Below are the code and all the weights of a small trained network. Each question names an input and a class and asks about switching units off, where a switched-off unit gives its printed mean instead of its output.

import numpy as np


def w(rows, s, z=0):
    codes = np.array(rows[::2]) - 128.0
    scale = np.full(codes.shape[1], s)
    scale[-1] = z or s
    return codes * scale


def norm(h):
    return h / np.sqrt((h * h).mean(-1, keepdims=True) + 1e-5)


def f(y):
    return y / 2 * (1 + np.tanh(0.7978845608 * (y + 0.044715 * y**3)))


def log_softmax(a):
    a = a - a.max(-1, keepdims=True)
    return a - np.log(np.exp(a).sum(-1, keepdims=True))


def net(x, mask):
    res = np.array(x, float).reshape(1, 6) / 4 @ E
    u = 0
    for l in range(3):
        y = f(norm(res) @ A[l][:, :-1].T + A[l][:, -1])
        res = res + np.where(mask[u : u + 4], y, B[l][:, -1]) @ B[l][:, :-1]
        u += 4
    return log_softmax(norm(res)[-1] @ U[:, :-1].T + U[:, -1])


A, B = {}, {}
E = w([
[41,117,68,154,86,80,121,86,138,92,217],'x0',
[117,125,223,203,137,132,201,139,253,143,169],'x1',
[163,172,205,162,192,189,11,108,144,221,170],'x2',
[69,97,153,149,99,23,94,114,201,77,171],'x3',
[163,21,91,128,129,97,145,85,76,177,138],'x4',
[135,250,113,95,113,55,71,205,73,120,122],'x5',
],0.0047)
A[0] = w([
[151,2,109,144,206,105,127,4,55,111,148,74],'0.n1',
[115,76,149,165,102,60,136,87,92,184,180,50],'0.n2',
[129,73,141,203,118,76,159,83,159,82,163,208],'0.n3',
[57,198,87,129,55,167,117,160,98,67,27,1],'0.n4',
],0.0043,0.0034)
B[0] = w([
[33,223,53,84,3,156,123,115,135,143,68,224],'0.n1',
[128,54,131,104,64,137,206,178,189,80,91,137],'0.n2',
[90,138,150,112,69,172,145,97,187,120,165,253],'0.n3',
[93,127,10,109,163,107,90,111,17,31,121,148],'0.n4',
],0.0048,0.003)
A[1] = w([
[22,155,50,71,122,70,129,177,100,6,223,182],'1.n1',
[45,40,16,135,73,45,108,71,95,130,198,57],'1.n2',
[162,76,74,100,113,199,84,68,38,230,94,3],'1.n3',
[223,2,75,80,191,164,242,189,54,82,13,97],'1.n4',
],0.005,0.0031)
B[1] = w([
[207,57,62,149,67,102,82,27,117,74,62,254],'1.n1',
[161,130,8,2,77,122,169,41,78,57,53,223],'1.n2',
[103,95,174,163,163,218,157,175,249,186,95,186],'1.n3',
[65,173,44,36,9,28,163,113,74,40,152,195],'1.n4',
],0.0067,0.0058)
A[2] = w([
[93,56,176,254,171,134,196,97,230,62,198,129],'2.n1',
[216,201,157,37,159,205,215,211,80,144,57,100],'2.n2',
[83,255,193,169,99,94,82,219,176,122,87,3],'2.n3',
[47,83,47,96,134,175,114,11,90,122,193,65],'2.n4',
],0.0042,0.0038)
B[2] = w([
[164,47,189,169,116,213,91,109,205,178,2,253],'2.n1',
[76,130,31,41,46,183,179,78,149,117,82,199],'2.n2',
[126,208,63,89,129,89,142,91,84,190,138,146],'2.n3',
[226,231,151,37,151,104,110,99,75,117,94,233],'2.n4',
],0.0065,0.0027)
U = w([
[145,32,250,235,156,201,120,113,248,209,89,219],'0',
[58,49,157,255,217,115,219,226,17,112,228,3],'1',
[154,96,28,38,26,76,133,35,54,28,60,238],'2',
[178,42,151,211,225,143,225,246,34,67,220,3],'3',
[211,198,111,210,160,193,122,214,38,93,138,43],'4',
[82,70,180,115,103,86,233,192,97,94,160,38],'5',
[112,232,111,64,119,214,167,186,165,218,74,124],'6',
[167,217,217,204,206,19,36,200,79,164,216,47],'7',
],0.0085,0.0067)

Each question gives the input, the list of numbers given to net, and the class t.
The units are the neurons (one row each of A and B). Each row of codes is followed by its name. A weight is (code - 128) times the scale printed after its matrix; where a second scale follows, it is the last column's (A, B and U).
mask holds one flag per neuron, layer by layer. A switched-off neuron (its flag False) gives its mean, the last column of its row in B, instead of its output. The means were averaged over made-up inputs and are rounded, as every weight is.
A unit's drop is (log p(t) with every unit on - log p(t) with that unit switched off) / (log p(t) with every unit on - log p(t) with every unit switched off).
The circuit of an input: a set's keep is (log p(t) with only the set's units on - log p(t) with every unit switched off) / (log p(t) with every unit on - log p(t) with every unit switched off). Starting from all 12 units, units are removed one at a time, each time the one whose removal leaves the highest keep (on an exact tie, the one counted first), for as long as the keep stays at least 0.8.
units of the circuit, in order: the units of the circuit, biggest drop first
unit that matters most: the unit with the biggest drop
k most important neurons: the k neurons with the biggest drops, biggest first
k most important neurons of layer l: the k neurons of layer l with the biggest drops, biggest first
drop of u: that unit's drop, to one decimal
input [1,8,-5,-5,-2,3], class 0: 3 most important neurons => (1.n2; 2.n1; 1.n4)
input [-7,8,1,-7,3,0], class 2: unit that matters most => 2.n2
input [-2,7,6,2,-5,4], class 7: units of the circuit, in order => (2.n3; 1.n2; 2.n2)
input [-2,2,-1,-5,-1,-8], class 6: 3 most important neurons of layer 0 => (0.n4; 0.n2; 0.n1)
input [-5,0,3,-7,4,7], class 6: 2 most important neurons => (1.n1; 1.n2)
input [-7,3,-4,6,-1,3], class 0: units of the circuit, in order => (1.n2; 1.n4)
input [2,-3,5,-5,1,7], class 6: 2 most important neurons => (2.n2; 1.n1)
input [-5,-7,3,-1,-3,-1], class 6: units of the circuit, in order => (1.n3; 1.n1)
input [0,7,-8,2,2,-6], class 0: 2 most important neurons => (2.n1; 0.n3)
input [-4,1,2,-4,7,7], class 6: 3 most important neurons => (1.n1; 1.n3; 1.n2)
input [-6,-5,4,-8,4,6], class 6: 3 most important neurons => (1.n3; 1.n1; 1.n2)
input [-5,-2,5,1,-1,4], class 6: 2 most important neurons => (2.n2; 1.n1)
input [-4,-2,8,-3,7,0], class 0: 2 most important neurons of layer 1 => (1.n3; 1.n2)
input [0,3,2,-3,-2,3], class 6: units of the circuit, in order => (1.n1)
input [-5,-1,8,-1,4,5], class 0: 2 most important neurons => (1.n4; 1.n2)
input [6,8,6,-3,2,8], class 7: 2 most important neurons of layer 1 => (1.n3; 1.n1)
input [-3,-8,8,0,-7,8], class 4: 2 most important neurons of layer 1 => (1.n2; 1.n4)
input [4,7,1,0,-6,3], class 0: drop of 2.n1 => 0.2
input [2,2,2,-2,-3,-1], class 0: drop of 1.n2 => 0.7
input [5,4,4,-6,7,4], class 0: drop of 1.n3 => 0.2
input [3,-1,4,-7,-5,-5], class 0: most important neuron of layer 1 => (1.n2)
